Each row has a class, written as a number after it.
[-13  45 -10   9  -8  16   5   8 -24 -24  43  22  12   3  12  48 -17  27
 -82 -37 -35  33 -37  23 -14  25 -16  -8  26  23 -12  -9  16 -18   0  -8
  10 -11   1]	11
[  8  -2 -12 -47  15  26  48  20 -34 -34 -42  12  49  -7  -6 -14  34 -62
  32 -31  81   0  15   3  24  39  -2  40 -10 -18  28   1  31  24  44  17
  -7  17  -3]	3
[ -3  -2  16  14  -8 -42  16  15  -5  64   4  -4   8 -21 -29   7  28 -41
 -42  -7 -54  18   7 -11 -22  65  -6 -21 -50  23   8 -13 -19 -30   2  11
 -38   1  13]	9
[ -3  33   2 -22 -62   4 -26 -19 -13 -21   8 -20  25   1 -31 -27  81 -36
   3  26  26 -23  -8  -7 -61  37   9 -35 -24  31 -35  -9 -24  45 -41  12
  30   6  22]	1
[-13 -20  14   2 -20 -51  23   6  -1  64   6  -8  -3 -30 -33   4  41 -65
  -7 -13 -36  29 -20 -19 -47  65  13   3 -67  37  13 -20 -11  -8  -3  11
 -56  -3  21]	9
[  3  -1  22 -19  -8 -67  -6 -13  -7 -20  13  -1  51  58   0  -6 -25   1
 -11  -9 -55  16   4  -9  16 -24 -24   1  86   2 -27  -6  17   5   9 -29
  32  -8  37]	2
[ 27  32  -6   7 -22  12   0 -49   4  -1  24  20 -27 -11   2  10  40   3
  11  29  -5  16  11 -16 -26  22 -10 -54  -6 -25  22  -3  17  14  35   0
 -12  34 -18]	3
[-11  65  -6 -33  -6  24  24  28 -19 -26  19   7   1 -17  17  49   0  19
 -63 -51 -41  28 -41  35 -11 -14 -35  -6  42  -5  16 -17  32  -1 -11 -23
   9   2   6]	5
[-54 -67   4 -12 -14 -30 -51  45  26 -28  -5   8  34  -4  34   0  -5 -60
 -60  28  23   3 -20  -7 -10  46 -28  18  -2  36  -6 -14 -14 -37 -32  39
 -70 -18 -45]	6
[-16 -45  44  -5  -6 -50  22  44  -4  56   3   5  10 -22 -29   5  22 -54
 -46  -9 -38  39  -7 -23 -59  44 -11   6 -32  20  22 -36   1 -13 -13   9
 -41   2  26]	7
[ 24  -1  14   3  10  21 -12  -8  -5  -5  33  20   2 -16  22  -8  40  20
   3  55  13   3   4 -11 -26  22 -12 -43 -24 -42   4  -6  27   9  29   0
   5   8 -28]	11
[  2  -2   4  25 -12 -44 -16  25   2  40 -15   9 -18 -22 -23 -17 -77 -23
 -26 -14  -8  -3 -29   6  68 -14 -34  14  -3 -24 -39 -27 -64 -18  38  22
 -44   4  49]	10
[ -7 -10   7 -30 -23 -69 -20  19 -20 -13  12 -25  68  54   2  -3 -20   3
 -53  -5 -39  13   4  -3  -5   7 -32  -8  73   8 -31 -15  27   5 -15 -28
  36 -20  30]	5
[ -3  -6  14 -20 -17 -55 -31  14  -8 -15  18  -1  56  48   2  18 -48  -4
 -47 -22 -65  20   6 -16   7  -8 -34  14  85  10 -16  -3  36  -5   8 -15
  19 -24  41]	2
[-24  -1  19  -9 -12 -53  14  45 -13  58   4 -11   8  -9 -36  -3  40 -32
 -28 -11 -35  18  -4   2 -55  73 -14   7 -44  11  20 -25   3 -39 -28   4
 -35 -13  -3]	5
[-17 -28  12   4  -2 -54  15  18  22  59  -5   2  -4 -19 -26 -32 -68   0
  45  -3  -7  -3 -27   1  25 -29  -7 -17 -14  -8 -42 -18 -62  -4   1  14
 -14   6  49]	7
[ -8  38  -2  -6  -6   8   7   3 -24 -44  36   2  24  13  18  33  15  12
 -76 -18 -53  39 -47  22 -13 -27 -30  -2  41   9   2 -20  19 -13  -8 -37
   4  -5 -12]	8
[ 16  -2 -13  -4  16  12  19   2 -26 -24 -14  17  26   8 -27 -18  25 -47
  22 -23  99  -8   2   2  22  32 -15  62  -7  -3  15 -20  26  22  53  34
  -9   5  15]	4
[  9  42 -17 -23 -35  -1 -15 -30 -31 -17  21 -10  46 -23 -14 -20  82 -34
 -25  -9  56  -8  -3   0 -39  42 -12   5 -12  -1 -27 -33   5  25 -50  34
  -2  -8  25]	1
[-17  -7  33  -7   7 -42  27  61 -13  57 -17  -9  -9 -21 -32   1  41 -50
  -8 -12 -75   3  -3 -10 -29  54   1  -1 -76   2  17 -17   1 -27 -17  -4
 -39  -9  16]	5
[ -1  28   1 -47 -48 -15 -23 -21 -18  -8  26   2  37 -25 -27 -29  75 -43
  14   7  58  -7  -7 -25 -65  14  13 -11 -23  21 -34 -24  -4  39 -72  35
  -4  -7  30]	0
[ -6 -28  13 -20 -24 -36 -46  -1  -9  -7   6  18  45  38   3  15 -30  -7
 -28   1 -50  13   5 -14   6 -17 -32   3 111  11 -21  -5  17  35  24 -37
  32 -25  58]	6
[-16 -18 -10  -5  -3 -42 -10  46   7  48  -1  -3  -7 -32 -36 -17 -75 -13
  13 -22  -4  21 -36  -3  21  -4  -7 -24 -28   6 -18 -17 -58 -21  12  31
 -42  -8  29]	9
[-16 -42  14 -14 -18 -64 -20 -13   5 -15  31   0  52  50   0   6 -47  11
 -22  -1 -56  29   8 -12  23 -18 -25   3  89   4 -30  -1  24  20  10  -8
  33 -18  51]	7
[-11  -3   0  13  -9 -27 -21  17  17  47 -15  25 -35 -24 -27 -10 -61 -12
   7 -21 -23  -8 -29  10  44   2 -18  -7  11 -11 -28 -19 -56  -4  35  18
 -34   1  57]	6
[-11  53 -14 -12 -18 -15  21  -9 -32 -39  38   7  11 -17  18  35   0  28
 -37 -29 -42  26 -30  33  17 -23 -18  -9  55  -6  15 -11  32  -7   8 -16
  -5   4   4]	3
[-22 -29  38  -9   6 -40  13   7 -12  65  18 -11  14  -2 -35  21  30 -47
 -27  -2 -58  29  -2 -15 -56  45  -1   9 -33  30  16 -28  -6 -26 -13  -4
 -50 -10  16]	0
[  0   0   2 -33  29  26  31  51 -34 -17 -43  14  38  10 -15 -11  22 -65
  13 -28  96 -16   3  11   9  61 -11  53 -22  -7  17 -15  38  25  31  13
   1   0   1]	5
[  3 -29  -7 -13 -20 -40 -47   4 -12 -26   9  12  64  43   5  15 -43 -18
 -41  -5 -51  11   5  -9  21 -16 -44  -5 102   9 -20  -3  25  16  20 -23
  29 -20  51]	6
[ -9 -20   7 -15  -8 -47  -3  33   5  43 -25   5  -6 -27 -57 -22 -38 -36
  43 -16 -34  -6 -41   7  -5 -18 -14 -29 -13  -7 -17 -18 -54  17  15   4
  -9   6  74]	6
[ 13   4   0  -3 -28 -12 -11 -12  -1  17  19  18 -32 -13   3 -13  41   6
  40  37 -28  16  18 -19 -13  10 -21 -45   2 -39  11 -15  11  22  63 -21
   3  16   2]	4
[-23  -6  11   1  -1 -59  -2  34  16  37 -10  17 -16 -34 -23 -35 -58 -25
  50 -10   3  -6 -38   0  51 -26 -15   0 -15 -39 -35 -14 -31 -11  34  20
 -32   9  39]	2
[  0  22 -10 -27 -54  15 -23 -23 -18   0  14 -18  48 -15 -20 -22  74 -42
   3  13  49 -17   2 -13 -47  62  12 -20 -35  20 -40 -14  -4  35 -31  25
  23  -5  33]	1
[ 22   5  23  -6  -1  22  -4 -14  17   7  13  29 -33 -31   5   7  24 -23
  25  20  -5  11   9 -11  12  28   1 -17 -25 -48  25  -8  27  12  43  21
 -11  31   0]	6
[-23 -39  20  31  -4 -45   6  33 -23  55   7  -3  14 -11 -45   6  53 -67
 -34 -13 -65  28   2 -25 -51  94  13 -10 -72  28  10 -36 -18 -15  10  11
 -28  -9  23]	11
[  3 -11  -5 -21  15  16  23  17 -29 -35 -21   3  70  -7 -11 -15  14 -73
  15 -32  92   1   5   2  41  50  -2  66 -16  -5  17 -17  32   3  31  34
 -30  -4  -5]	3
[-39 -51  -8  -7 -13 -15 -53  46  17 -19  -8 -17  22   3  25  -5 -29 -23
 -75  28  56  22 -24 -20 -11  57 -24  17 -26  15 -19 -10 -27 -30 -10  41
 -81 -24 -55]	10
[ 38  13   2  -8 -15  35 -12 -40  28   3  41  -4  17  -1  -3 -16  52   4
  25  37  -1   7  -5 -21 -16  20 -14 -33 -22 -40  -2   3  50  11  36   3
  -6  12  -6]	8
[  6   6  -9 -18 -37 -20 -19 -26 -17 -19  26  -9  34 -17 -14 -32  57  -7
  17  19  71 -29   5 -11 -56  16  20 -16 -10  17 -14 -25  13  37 -79  35
  17 -13  23]	7
[-26 -14  32  10  -6 -77  15   1 -26  37  16 -21   4 -20 -49   8  48 -55
 -30 -13 -64  30   1 -15 -53  58  12  -3 -52  10  19 -32 -25 -27  -9  22
 -57  -1  29]	3
[-17  32   2 -10  -2  10  18  29 -25 -12  22  -6  20  12  31  58 -22  17
 -67 -38 -64  17 -32  25   4 -14 -12   9  44  27   6 -20  29 -20  -7 -42
   6 -13  -2]	8
[ 43  25   3  -2  -3  13   8 -39  21  20   8  12 -12 -25  -1 -15  31   0
  16  33  -2  -5  -1  -3 -13  19 -24 -44 -37 -51  14  -1  22  -6  30   5
  -2  35  -8]	2
[ 31  32   0   4  -9  -4  -5 -51  13   8  44  29 -29  -7   0   0  22  -6
   5  33  -1  24   4  -3 -54   6 -33 -54 -12 -29   1 -14  17  15  22  -3
 -10  39 -12]	0
[-45 -65   5 -13 -25 -35 -52  27  33  -2 -11   0  39   4  11 -32 -21 -29
 -66  36  41  20 -35 -10 -16  53 -28  33 -15  22 -27   2 -18 -38  -6  24
 -45 -24 -38]	2
[ 31  27   9 -10 -12  20   3 -18  17 -12  21  25 -17  -3   0 -10  26  -2
  35  32   2   7  15  -7 -55   7 -29 -36 -22 -17   8  17  12   0  25 -15
  13  18 -17]	4
[-35 -58  -2 -21 -26 -28 -43  43  21 -18 -24  -3  29   8  48 -32 -27 -35
 -75  36  36   0 -25  -9  23  42 -31  29  -1  15 -25  -4 -25 -58  -1  21
 -69 -14 -52]	2
[-26 -57   8 -31 -11 -59 -45  17 -18 -30  18 -10  72  44   4  14 -40  -3
 -18  -3 -59  15  16 -21  27 -25 -24  11  86  16 -25 -12  16   6   5 -12
  29 -49  48]	4
[ 25  13  16  -8   4  25  22 -23   9   0  17  14  -7 -12  -5  -3  28  -9
  22  25 -13  22  10 -16 -33  16 -16 -44 -30 -46  11   8  26  15  22 -23
   4  26  -8]	7
[-13 -41  12   2  -6 -59 -24  22   1  28 -15 -15 -28  -7 -29 -23 -64  -9
 -16   6 -38  17 -26   2  23 -12 -12 -11  -3 -20 -22 -26 -77 -15  16   1
 -34  -7  34]	10
[-15 -28   9  -4   9 -62  10   2  16  45  -2   3   2 -20 -48 -29 -50 -37
  11 -11 -23  15 -57   3  20 -19 -21 -12 -33  -6 -52 -20 -43 -15   4   7
 -51   3  51]	0
[-17 -43  32  11   9 -43  17  -4  12  53  14  -6  23 -17 -42 -12  32 -40
  17   3 -50  15   8  -8 -44  41  -1  -1 -50   9  12 -22 -18 -18 -25  11
 -27 -14  26]	7
[-17  -8  12 -14 -21 -85 -18   8 -20 -11  26 -21  37  53  -3   8 -37 -17
 -31 -10 -37   5  -5  -4   3 -19 -22  -4  81  19 -29 -32   1  -8 -24 -15
  11 -10  38]	5
[  5   2 -13 -23  31  14  33  24 -26 -13 -11   1  31   3  -7  -5 -12 -44
  46 -21  96 -15   5  14  29  49   2  27 -23  -5  21  -7  25  20  57  37
 -21   6  -4]	9
[ 31   8   3   7   4   7  24 -45  25   8  24  28 -17   6  -1 -21  21  14
  37  30   6  26  20 -11 -32  32  -9 -60 -24 -31  -2   6  11  15  24  -2
  16  34 -11]	7
[  4 -29  11 -12  -8 -42 -15 -22  -8 -12  21 -12  64  51  -6   5   2 -13
 -25  -1 -56  17   4  -7   6 -18 -27  -9  85  24 -28 -17  18  16  -6 -28
  33 -14  47]	1
[ -5  28 -12 -12 -48 -10 -36  -4 -39 -33  35 -15  60  -6 -12 -23  95 -51
  -6  19  63 -39  -3 -19 -76  11  10 -22 -10  38 -26 -32   0  25 -65  27
   9 -12  23]	8
[-17  -7  29  -6 -15 -39   6  29  -6  60   0  -1   7 -17 -46  -8  47 -30
 -16   2 -63  29 -13 -15 -61  65  -7  -8 -55   9  21 -12  -6 -30  -1  -5
 -31 -11   6]	2
[ -9 -46  -8 -35 -21 -43 -41 -22  -6 -29   8   0  58  50  -3  10 -29 -21
 -53   2 -54  23   5  -8  20   4 -32 -12  75  14 -31 -10  24  22   5 -19
  21 -18  36]	0
[-50 -49  -7  -4 -17 -20 -62  50  36 -22  19  -3  17  -4  27 -14 -37 -31
 -68  24  42  28 -26 -26  -4  33 -16  11 -32  25 -39   1  -1 -28 -12  46
 -78 -13 -47]	0
[ -5   1  -3   2 -17  10 -18 -31   6  -2  21  33 -12 -15 -22 -15  32   4
  14  29   9  44   1 -22   1  24 -13 -41   9 -35   7   5   1  -1  46  -1
 -19  10 -22]	3
[  2 -27   6 -24  37  13  34  10 -33 -29  -9   1  45   8   3  -9  26 -85
  32 -19 104 -14   1   0  14  40  15  63 -28 -14   7 -28  45  17  32  21
 -17   6   5]	8
[ -4  47 -22 -25 -42 -35 -22 -17 -36 -20  39 -13  60 -22 -19 -14  67 -30
  24   3  58 -29  -5  -1 -56   9  -4 -27   8  33  -9 -33  -5  29 -69  36
  -8 -22  17]	9
[ 30  18   2 -26 -12  17  10 -21   6  -1  -4  32 -22   9   1 -24  52  10
  10  38   5  21  -3  -9 -42   8 -30 -55  21 -25  27   0   5   4  30 -26
   7  33 -34]	2
[-11  38 -12  -6 -17  18   8  12 -26 -44  32  13   0  -4  30  39   4  28
 -56 -23 -37   9 -21  45 -25 -34 -30 -16  75  42  20 -18   7  -8   8 -36
  23  -3   8]	4
[-15  32   4  -3 -56 -39 -41   8 -32 -19  34 -20  45 -14 -30 -27  63 -28
  13  17  50 -20   2 -14 -51  15  11  -8  -5  23 -20 -25 -12  28 -57  30
   4 -22  20]	10
[ -1 -37   1  -4 -14 -67 -36  11 -22 -15  19 -20  75  51   3   3 -46   4
 -37   3 -23  22   7 -20  17 -22 -25   3  79  19 -26 -23   3   6  -8  -8
  19 -28  31]	10
[  2 -27 -12 -14   9   9   3  37 -25 -17 -18  16  40  -9   1 -28  -1 -64
  22 -14 114  11   8  -4  36  60  -7  73 -28 -24   7 -16  29  12  48  36
 -32 -12  -7]	10
[ 28  34   3  19   4   3   7 -15   5  25  33  17 -16  -2 -25   2  25   6
  16  12 -16  17  17  -6 -21  24 -16 -44 -11 -12  27   6  10   6  47  12
  -8  20  -3]	9
[-28 -44 -11  -5 -30 -34 -41  26  22 -30 -25  -1   6   9  29 -12 -19 -42
 -81  34  57   6 -40 -16  15  63 -33  35 -28  17 -28  -3  -6 -27 -14  32
 -90 -14 -60]	10
[ 18 -17  12   2  -3 -83 -18 -27 -14  -8  26  -8  72  64   4  -3 -29  14
 -33   2 -43  15  -3 -11  21 -17 -32   8  88  15 -21 -34  24  -9  -6 -15
  17 -22  29]	2
[ -5  60  -4 -16 -11  23  18  14 -21 -21  41  10 -10 -27  19  50  11  23
 -76 -49 -67  37 -34  43  -2 -11 -30 -15  51   2  14 -24  31   0   7  -7
   4   8  28]	1
[  2 -23 -19  -8  24  10  41  46 -39 -18 -53  23  20  10   7 -14  18 -58
  11 -27  76   8  13  -1  51  44   2  42  -8   2  23 -22   8  14  39   6
 -16   9 -19]	10
[ 10 -30   3   0 -10 -23 -36   1 -13 -21   6  15  42  36   8  20 -37 -15
 -39  -3 -29  -8  -1 -15   3 -13 -22   1  71  19 -30 -10  22  39  15 -21
  42 -19  51]	11
[  3 -44  10  -3   1 -60  -8 -36   6 -21  37 -20  58  60   3  14 -47   4
 -22  -2 -51  12  11  -8  13 -16 -17   3  71  11 -21  -8  29  10  -5  -1
  24 -11  48]	7
[  2  -4  30  -3  -8 -37  25  15   4  56  -9   2   5 -27 -52  -2  67 -60
 -11 -15 -57  24  -6  -6 -84  76  -7 -14 -63  16  28 -22  -2  -8 -19   0
 -29   7  23]	6
[ -4  14   3  -9 -57 -46 -35 -18 -21 -26  27   2  33 -18 -35 -48  76 -39
  42  27  55 -30  10  -7 -68  -2   8 -13 -14  32 -25 -28 -28  34 -59  25
  39 -11  34]	4
[ -8 -36   9 -22 -16 -67 -29  17 -29 -25  17 -14  68  58   9  11 -53   3
 -24   7 -42   3  10 -13  15 -40 -31   3  90  29 -27 -17  -1  -3   6 -22
  33 -27  39]	4
[  3 -28 -15 -22  30  21  18  15 -30 -30 -35  36  51 -17  -9 -12  33 -69
  35 -20  97  -3  19  -3  45  43 -11  61 -11 -23  37 -13  47  20  40  36
 -26  -6 -12]	3
[ 13   5  11 -16   3  19  -6  -8  18 -11  24   7  -8 -19  11   0  31 -14
  31  30 -29  25   0  -6 -49   6 -27 -60  -3 -41  26  -3  12  11  35 -20
 -14  24 -15]	6
[ -4 -21   6 -23 -16 -58 -21   8 -10 -13  17 -14  51  48  17  12 -58  -2
 -30  -2 -30   7  -4   0  13 -26 -31   2  81   2 -32 -11  32  13   7 -30
  41 -10  42]	5
[-34 -44  -2 -18 -23 -28 -60  29  34 -15   9   3  23   9  27  -6 -34 -42
 -70  23  37  19  -5 -29  -4  46 -25  29 -24  17 -35   3   2 -28 -24  48
 -69 -12 -45]	0
[-59 -53 -12  -3 -34 -22 -52  20  36 -10   0  11   8  19   3  -9 -11 -50
 -72  27  31  27 -30 -19   2  80 -20  30 -31  42 -31   9  -4 -34  -5  36
 -83 -15 -60]	0
[ 20  23   8  -3 -11  -6   0  -7  17   7  18  22 -14 -19  16  -7  40 -21
  29  25  -8  -4   9 -11 -25  23 -26 -39 -15 -37  20 -11  39  11  42  10
 -19  30  -7]	2
[  9  47  -7  -6  -1  10  27 -19 -21 -21  46 -18  48  17  24  51 -11  15
 -76 -28 -64  26 -48  33 -11 -27 -41  12  33  10   2 -18  22 -35  -7 -35
   3  -1  -3]	8
